Below are the code and all the weights of a small trained network. Each question names an input and a target symbol and asks about switching units off, where a switched-off unit gives its printed mean instead of its output.

import numpy as np


def w(rows, s, z=0):
    codes = np.array(rows[::2]) - 128.0
    scale = np.full(codes.shape[1], s)
    scale[-1] = z or s
    return codes * scale


def f(y):
    return np.maximum(y, 0)


def softmax(a):
    e = np.exp(a - a.max(-1, keepdims=True))
    return e / e.sum(-1, keepdims=True)


def log_softmax(a):
    a = a - a.max(-1, keepdims=True)
    return a - np.log(np.exp(a).sum(-1, keepdims=True))


def net(x, mask):
    ids = ['αβδεηθλξπτφψω'.index(c) for c in x.split()]
    T = len(ids)
    res = E[ids] + P[:T]
    u = 0
    for l in range(3):
        q, k, v = (res @ M[l].T for M in (Q, K, V))
        z = softmax(np.where(np.tri(T) > 0, q @ k.T / 4**0.5, -1e9)) @ v
        res = res + np.where(mask[u], z, O[l][:, -1]) @ O[l][:, :-1]
        u += 1
        y = f(res @ A[l][:, :-1].T + A[l][:, -1])
        res = res + np.where(mask[u : u + 4], y, B[l][:, -1]) @ B[l][:, :-1]
        u += 4
    return log_softmax(res[-1] @ U[:, :-1].T + U[:, -1])


Q, K, V, O, A, B = {}, {}, {}, {}, {}, {}
E = w([
[20,132,80],'α',
[111,240,248],'β',
[72,190,116],'δ',
[159,188,147],'ε',
[84,99,56],'η',
[239,128,102],'θ',
[180,123,235],'λ',
[85,175,134],'ξ',
[196,252,157],'π',
[135,121,39],'τ',
[28,146,202],'φ',
[178,39,106],'ψ',
[150,4,164],'ω',
],0.017)
P = w([
[177,3,155],'0',
[171,24,120],'1',
[172,59,91],'2',
[147,88,94],'3',
[149,114,67],'4',
[139,134,58],'5',
[121,165,52],'6',
],0.0027)
Q[0] = w([
[159,136,88],'L0H0',
[66,75,179],'L0H0',
[178,149,69],'L0H0',
[244,100,253],'L0H0',
],0.0058)
K[0] = w([
[206,141,75],'L0H0',
[111,2,178],'L0H0',
[118,211,55],'L0H0',
[159,131,251],'L0H0',
],0.005)
V[0] = w([
[189,71,88],'L0H0',
[102,1,210],'L0H0',
[146,124,146],'L0H0',
[205,119,75],'L0H0',
],0.0071)
O[0] = w([
[75,81,95,118],'L0H0',
[103,211,115,251],'L0H0',
[34,169,79,145],'L0H0',
[86,254,183,87],'L0H0',
],0.0026,0.0013)
A[0] = w([
[89,47,98,56],'L0N0',
[162,160,82,254],'L0N1',
[2,200,103,241],'L0N2',
[132,123,135,43],'L0N3',
],0.0082,0.0025)
B[0] = w([
[217,70,144,177],'L0N0',
[222,85,34,187],'L0N1',
[97,68,168,255],'L0N2',
[2,94,221,128],'L0N3',
],0.0074,0.006)
Q[1] = w([
[144,112,137],'L1H0',
[73,83,92],'L1H0',
[116,175,101],'L1H0',
[40,255,72],'L1H0',
],0.011)
K[1] = w([
[34,23,126],'L1H0',
[94,115,19],'L1H0',
[115,255,100],'L1H0',
[186,58,181],'L1H0',
],0.0046)
V[1] = w([
[96,187,119],'L1H0',
[255,60,213],'L1H0',
[179,136,132],'L1H0',
[65,57,208],'L1H0',
],0.0047)
O[1] = w([
[8,77,224,56],'L1H0',
[178,14,143,250],'L1H0',
[171,253,75,135],'L1H0',
[118,168,175,196],'L1H0',
],0.0046,0.0025)
A[1] = w([
[112,102,112,7],'L1N0',
[72,13,79,158],'L1N1',
[128,79,2,146],'L1N2',
[2,76,140,55],'L1N3',
],0.0086,0.0021)
B[1] = w([
[217,79,58,136],'L1N0',
[131,72,201,254],'L1N1',
[107,17,153,222],'L1N2',
[27,3,81,196],'L1N3',
],0.0035,0.007)
Q[2] = w([
[180,103,131],'L2H0',
[73,97,253],'L2H0',
[131,83,75],'L2H0',
[85,82,118],'L2H0',
],0.012)
K[2] = w([
[139,165,95],'L2H0',
[111,81,169],'L2H0',
[94,1,156],'L2H0',
[83,136,23],'L2H0',
],0.0095)
V[2] = w([
[156,193,175],'L2H0',
[145,139,215],'L2H0',
[93,110,136],'L2H0',
[89,156,3],'L2H0',
],0.0064)
O[2] = w([
[169,120,68,1],'L2H0',
[73,232,156,134],'L2H0',
[141,2,139,170],'L2H0',
[136,152,106,23],'L2H0',
],0.0054,0.0044)
A[2] = w([
[150,143,188,186],'L2N0',
[193,116,173,86],'L2N1',
[105,148,87,100],'L2N2',
[122,6,166,8],'L2N3',
],0.014,0.011)
B[2] = w([
[65,119,80,181],'L2N0',
[73,246,17,164],'L2N1',
[171,187,145,128],'L2N2',
[174,185,161,251],'L2N3',
],0.011,0.017)
U = w([
[53,189,99,90],'α',
[99,145,61,198],'β',
[192,89,198,125],'δ',
[203,33,117,180],'ε',
[65,20,88,242],'η',
[189,27,21,135],'θ',
[206,222,162,65],'λ',
[129,144,219,95],'ξ',
[64,206,192,35],'π',
[172,144,88,185],'τ',
[159,253,135,54],'φ',
[158,163,9,21],'ψ',
[69,23,87,254],'ω',
],0.011,0.008)

Each question gives the input, a string of symbols that net reads in full, and the target symbol t.
The units are the heads (4 rows each of Q, K, V and O) and the neurons (one row each of A and B). Each row of codes is followed by its name. A weight is (code - 128) times the scale printed after its matrix; where a second scale follows, it is the last column's (O, A, B and U).
mask holds one flag per unit, layer by layer, with each layer's heads first. A switched-off unit (its flag False) gives its mean, the last column of its rows in O or B, instead of its output. The means were averaged over made-up inputs and are rounded, as every weight is.
A unit's drop is (log p(t) with every unit on - log p(t) with that unit switched off) / (log p(t) with every unit on - log p(t) with every unit switched off).
The circuit of an input: a set's keep is (log p(t) with only the set's units on - log p(t) with every unit switched off) / (log p(t) with every unit on - log p(t) with every unit switched off). Starting from the 12 units with the biggest drops (on a tie, the unit counted first), units are removed one at a time, each time the one whose removal leaves the highest keep (on an exact tie, the one counted first), for as long as the keep stays at least 0.8.
circuit, biggest first: the units of the circuit, biggest drop first
top k neurons: the k neurons with the biggest drops, biggest first
k most important neurons of layer l: the k neurons of layer l with the biggest drops, biggest first
drop of u: that unit's drop, to one decimal
input ψ η ψ λ ξ, target η: top 3 neurons	L2N3, L0N2, L2N1
input φ ψ δ δ ω τ φ, target ξ: top 4 neurons	L0N2, L2N3, L1N3, L2N1
input ξ λ ξ η τ, target ε: top 2 neurons	L1N2, L2N1
input ξ η δ ε α δ φ, target ξ: top 3 neurons	L2N3, L0N2, L1N3
input ξ ξ ξ η δ, target η: top 3 neurons	L2N3, L0N2, L2N1
input φ ψ ω λ α τ β, target α: 2 most important neurons of layer 2	L2N0, L2N3
input ω ξ ω ε θ α η, target δ: most important neuron of layer 0	L0N2
input π ψ η θ β α, target δ: top 2 neurons	L2N3, L0N2
input ω φ π, target ψ: circuit, biggest first	L2N3, L0N1, L2N1
input ε τ β α ω, target λ: top 2 neurons	L2N3, L2N1
input θ τ β ψ, target λ: 2 most important neurons of layer 1	L1N2, L1N1
input ε δ δ ξ ξ, target ω: top 3 neurons	L2N3, L2N1, L0N2
input θ η β φ α α, target ξ: top 3 neurons	L2N3, L0N2, L1N1
input ω θ δ, target ω: top 3 neurons	L2N3, L0N2, L2N1
input τ π θ λ ε θ, target ψ: most important neuron of layer 1	L1N3
input ψ π α ω, target φ: top 3 neurons	L2N3, L2N1, L0N0
input β ξ ω τ, target ε: 2 most important neurons of layer 1	L1N2, L1N1
input δ η ψ π, target ψ: drop of L0H0	0.0
input θ ξ τ α, target ξ: drop of L2N3	1.1
input π ξ φ ψ ω, target φ: drop of L2N3	0.4
input θ α ω δ, target ω: drop of L2N3	0.4
